Below is a small trained network, with its code and all its weights. Each question gives an input and a class and asks what happens when units are switched off, that is, made to give their printed mean instead of their output.

import numpy as np


def w(rows, s, z=0):
    codes = np.array(rows[::2]) - 128.0
    scale = np.full(codes.shape[1], s)
    scale[-1] = z or s
    return codes * scale


def norm(h):
    return h / np.sqrt((h * h).mean(-1, keepdims=True) + 1e-5)


def f(y):
    return y / 2 * (1 + np.tanh(0.7978845608 * (y + 0.044715 * y**3)))


def log_softmax(a):
    a = a - a.max(-1, keepdims=True)
    return a - np.log(np.exp(a).sum(-1, keepdims=True))


def net(x, mask):
    res = np.array(x, float).reshape(1, 4) / 4 @ E
    u = 0
    for l in range(2):
        y = f(norm(res) @ A[l][:, :-1].T + A[l][:, -1])
        res = res + np.where(mask[u : u + 9], y, B[l][:, -1]) @ B[l][:, :-1]
        u += 9
    return log_softmax(norm(res)[-1] @ U[:, :-1].T + U[:, -1])


A, B = {}, {}
E = w([
[173,147,89,169,119,111,152,91,168],'x0',
[97,159,173,95,206,138,152,80,148],'x1',
[116,178,131,162,78,195,143,120,103],'x2',
[4,149,127,127,136,150,52,172,180],'x3',
],0.013)
A[0] = w([
[123,108,176,142,143,180,218,98,101,42],'0.n1',
[141,111,131,138,117,149,142,141,154,25],'0.n2',
[159,98,97,122,107,138,4,219,104,140],'0.n3',
[133,122,67,127,177,131,149,29,197,35],'0.n4',
[188,153,130,120,93,184,164,149,118,47],'0.n5',
[167,154,88,154,159,163,138,145,70,4],'0.n6',
[165,172,160,132,175,146,137,108,69,126],'0.n7',
[157,118,153,81,175,116,116,148,43,56],'0.n8',
[54,154,156,90,108,178,48,88,118,168],'0.n9',
],0.011,0.0026)
B[0] = w([
[131,179,143,116,112,170,165,124,88,187],'0.n1',
[125,174,138,102,96,106,152,104,133,118],'0.n2',
[71,175,116,117,199,169,129,169,201,249],'0.n3',
[69,76,203,44,114,125,80,147,183,196],'0.n4',
[183,161,100,154,87,85,92,53,101,178],'0.n5',
[159,115,95,114,97,71,112,141,90,146],'0.n6',
[100,254,70,69,85,136,118,127,127,187],'0.n7',
[158,89,185,233,142,90,120,116,120,176],'0.n8',
[85,163,67,138,204,188,136,164,164,253],'0.n9',
],0.0098,0.0078)
A[1] = w([
[156,147,62,153,133,154,151,113,144,70],'1.n1',
[184,57,209,98,197,81,69,204,110,88],'1.n2',
[45,147,50,139,153,99,94,194,192,47],'1.n3',
[126,173,135,58,147,152,177,97,95,157],'1.n4',
[165,136,145,189,27,127,124,62,55,80],'1.n5',
[143,94,103,124,65,193,71,78,177,58],'1.n6',
[125,103,171,170,66,170,207,85,2,155],'1.n7',
[140,79,185,136,119,173,145,140,154,21],'1.n8',
[114,149,142,117,118,123,190,43,216,253],'1.n9',
],0.0086,0.0016)
B[1] = w([
[232,153,222,89,120,140,146,178,71,145],'1.n1',
[135,116,105,110,136,109,32,27,219,164],'1.n2',
[139,115,88,201,159,152,124,188,88,245],'1.n3',
[200,189,121,115,56,192,239,151,121,166],'1.n4',
[140,131,44,202,158,2,44,142,87,180],'1.n5',
[122,142,105,148,170,80,94,88,113,133],'1.n6',
[213,126,71,248,94,115,188,143,131,166],'1.n7',
[119,173,198,175,130,76,84,71,109,122],'1.n8',
[105,58,117,118,153,179,130,109,124,171],'1.n9',
],0.009,0.011)
U = w([
[157,192,198,34,117,250,252,49,168,58],'0',
[222,168,101,183,89,55,146,88,86,246],'1',
[65,80,242,110,88,80,124,151,61,4],'2',
[133,37,187,76,186,60,61,11,254,81],'3',
[43,125,104,161,214,233,95,204,181,210],'4',
],0.0098,0.0032)

Each question gives the input, the list of numbers given to net, and the class t.
The units are the neurons (one row each of A and B). Each row of codes is followed by its name. A weight is (code - 128) times the scale printed after its matrix; where a second scale follows, it is the last column's (A, B and U).
mask holds one flag per neuron, layer by layer. A switched-off neuron (its flag False) gives its mean, the last column of its row in B, instead of its output. The means were averaged over made-up inputs and are rounded, as every weight is.
A unit's drop is (log p(t) with every unit on - log p(t) with that unit switched off) / (log p(t) with every unit on - log p(t) with every unit switched off).
The circuit of an input: a set's keep is (log p(t) with only the set's units on - log p(t) with every unit switched off) / (log p(t) with every unit on - log p(t) with every unit switched off). Starting from the 12 units with the biggest drops (on a tie, the unit counted first), units are removed one at a time, each time the one whose removal leaves the highest keep (on an exact tie, the one counted first), for as long as the keep stays at least 0.8.
units of the circuit, in order: the units of the circuit, biggest drop first
unit that matters most: the unit with the biggest drop
top k neurons: the k neurons with the biggest drops, biggest first
top k neurons in layer l: the k neurons of layer l with the biggest drops, biggest first
drop when u is switched off: that unit's drop, to one decimal
input [8,-2,-4,3], class 3: unit that matters most : 0.n4
input [0,7,5,-6], class 1: top 2 neurons : 0.n3; 0.n9
input [-2,7,8,2], class 0: units of the circuit, in order : 1.n4; 0.n3
input [7,1,0,2], class 3: units of the circuit, in order : 0.n4; 0.n9
input [1,3,5,-1], class 0: top 2 neurons in layer 0 : 0.n7; 0.n8
input [6,4,-1,-7], class 0: top 2 neurons in layer 0 : 0.n4; 0.n7
input [6,2,2,-2], class 0: top 3 neurons : 0.n4; 0.n8; 1.n4
input [2,-1,7,2], class 1: units of the circuit, in order : 0.n3; 0.n5
input [1,6,-3,-4], class 0: top 2 neurons in layer 0 : 0.n7; 0.n1
input [7,0,-7,5], class 3: top 2 neurons : 0.n4; 0.n9
input [5,1,1,-2], class 0: top 3 neurons in layer 1 : 1.n4; 1.n3; 1.n2
input [-4,6,-5,-6], class 0: top 2 neurons in layer 0 : 0.n7; 0.n1
input [-7,7,-2,-6], class 1: top 4 neurons : 0.n8; 0.n3; 0.n9; 1.n7
input [0,-5,-8,-2], class 3: top neuron in layer 1 : 1.n2
input [8,4,2,-1], class 0: top 3 neurons in layer 1 : 1.n4; 1.n5; 1.n2
input [4,-8,-6,0], class 4: drop when 0.n3 is switched off : 0.9
input [-7,4,3,-6], class 1: drop when 0.n8 is switched off : 0.1
input [-2,6,0,0], class 0: drop when 0.n1 is switched off : 0.2
input [5,-4,8,3], class 1: drop when 0.n5 is switched off : 0.2
input [5,-2,5,2], class 1: unit that matters most : 0.n3
